Here is a tiny trained network, its code and every weight. The questions are about switching its units off for an input and a target symbol, where a switched-off unit gives its printed mean instead of its output.

import numpy as np


def w(rows, s, z=0):
    codes = np.array(rows[::2]) - 128.0
    scale = np.full(codes.shape[1], s)
    scale[-1] = z or s
    return codes * scale


def norm(h):
    return h / np.sqrt((h * h).mean(-1, keepdims=True) + 1e-5)


def f(y):
    return np.maximum(y, 0)


def softmax(a):
    e = np.exp(a - a.max(-1, keepdims=True))
    return e / e.sum(-1, keepdims=True)


def log_softmax(a):
    a = a - a.max(-1, keepdims=True)
    return a - np.log(np.exp(a).sum(-1, keepdims=True))


def net(x, mask):
    ids = ['ΣΦαβγμξτω'.index(c) for c in x.split()]
    T = len(ids)
    res = E[ids] + P[:T]
    r = norm(res)
    for j in range(2):
        rows = slice(2 * j, 2 * j + 2)
        q, k, v = (r @ M[0][rows].T for M in (Q, K, V))
        z = softmax(np.where(np.tri(T) > 0, q @ k.T / 2**0.5, -1e9)) @ v
        o = O[0][rows]
        res = res + np.where(mask[j], z, o[:, -1]) @ o[:, :-1]
    y = f(norm(res) @ A[0][:, :-1].T + A[0][:, -1])
    res = res + np.where(mask[2:10], y, B[0][:, -1]) @ B[0][:, :-1]
    return log_softmax(norm(res)[-1] @ U[:, :-1].T + U[:, -1])


Q, K, V, O, A, B = {}, {}, {}, {}, {}, {}
E = w([
[152,85,142,107,97],'Σ',
[156,93,131,168,147],'Φ',
[140,106,123,184,141],'α',
[163,83,139,203,197],'β',
[152,82,131,145,112],'γ',
[198,149,156,122,165],'μ',
[177,93,108,119,106],'ξ',
[73,86,7,205,120],'τ',
[181,169,79,45,174],'ω',
],0.013)
P = w([
[36,8,122,103,253],'0',
[62,68,119,109,222],'1',
[84,78,96,117,210],'2',
[94,70,99,140,160],'3',
[115,83,122,131,118],'4',
[112,94,109,161,106],'5',
[122,110,112,168,109],'6',
[127,115,103,176,80],'7',
[135,131,103,169,75],'8',
[143,142,105,175,71],'9',
[140,152,96,178,55],'10',
[140,174,99,175,52],'11',
[161,159,98,174,65],'12',
[170,177,114,160,61],'13',
],0.006)
Q[0] = w([
[255,100,123,202,82],'H1',
[137,165,176,157,71],'H1',
[24,216,192,170,116],'H2',
[32,244,249,53,227],'H2',
],0.007)
K[0] = w([
[211,224,71,153,1],'H1',
[100,176,152,162,104],'H1',
[138,57,199,179,153],'H2',
[69,29,185,96,198],'H2',
],0.0077)
V[0] = w([
[76,160,249,184,86],'H1',
[82,167,153,118,158],'H1',
[109,2,210,222,91],'H2',
[58,138,65,132,123],'H2',
],0.0075)
O[0] = w([
[212,42,30,111,161,2],'H1',
[228,132,46,254,175,40],'H1',
[151,35,38,109,102,146],'H2',
[75,191,5,65,134,100],'H2',
],0.0066,0.0065)
A[0] = w([
[166,24,71,182,101,32],'N1',
[128,160,47,209,114,162],'N2',
[180,149,180,88,124,105],'N3',
[128,154,110,140,233,194],'N4',
[165,88,112,117,142,50],'N5',
[123,106,196,127,175,129],'N6',
[253,99,140,200,183,235],'N7',
[180,185,132,36,114,251],'N8',
],0.0065,0.0024)
B[0] = w([
[245,130,221,75,122,200],'N1',
[90,177,140,220,75,157],'N2',
[139,70,50,156,76,217],'N3',
[63,68,200,135,26,175],'N4',
[111,71,176,101,186,139],'N5',
[27,33,98,45,89,236],'N6',
[145,225,154,198,3,213],'N7',
[7,69,164,203,83,252],'N8',
],0.0045,0.0034)
U = w([
[60,93,152,118,127,210],'Σ',
[145,168,163,141,68,222],'Φ',
[158,148,117,106,160,2],'α',
[171,143,131,138,166,76],'β',
[172,136,109,121,147,51],'γ',
[91,142,79,149,112,29],'μ',
[177,131,115,92,143,74],'ξ',
[148,154,106,95,160,15],'τ',
[104,247,152,125,155,184],'ω',
],0.012,0.0024)

Each question gives the input, a string of symbols that net reads in full, and the target symbol t.
The units are the heads (2 rows each of Q, K, V and O) and the neurons (one row each of A and B). Each row of codes is followed by its name. A weight is (code - 128) times the scale printed after its matrix; where a second scale follows, it is the last column's (O, A, B and U).
mask holds one flag per unit, heads first, then neurons. A switched-off unit (its flag False) gives its mean, the last column of its rows in O or B, instead of its output. The means were averaged over made-up inputs and are rounded, as every weight is.
A unit's drop is (log p(t) with every unit on - log p(t) with that unit switched off) / (log p(t) with every unit on - log p(t) with every unit switched off).
top k neurons: the k neurons with the biggest drops, biggest first
heads that matter: for each layer, one digit per head in row order, 1 if its drop is at least 0.15 and else 0, layers parted by /
drop of u: that unit's drop, to one decimal
input Φ ω ξ ω β, target ω: heads that matter -> 11
input β μ Φ, target Φ: top 2 neurons -> (N7, N1)
input ω τ Σ ξ β γ ξ Φ μ, target Σ: heads that matter -> 10
input γ μ β β, target Φ: heads that matter -> 10
input Φ ξ ξ ω μ ω γ Φ, target ω: heads that matter -> 01
input μ ξ α ω β γ, target ω: heads that matter -> 01
input β α ω ω ξ, target ω: heads that matter -> 01
input Σ α Φ Φ τ γ ξ Φ μ, target Σ: top 2 neurons -> (N8, N1)
input Σ Φ ξ ξ ξ ω ξ, target ω: heads that matter -> 01
input μ Σ μ, target Φ: heads that matter -> 11
input ξ τ μ α ω Φ, target ω: top neuron -> (N8)
input ξ μ β β, target Φ: top 2 neurons -> (N7, N1)
input μ α μ, target Φ: drop of N7 -> 1.2
input γ ω γ, target ω: drop of H2 -> 0.9
input ξ ω Σ ω β ξ ω γ β, target ω: drop of N6 -> -0.1
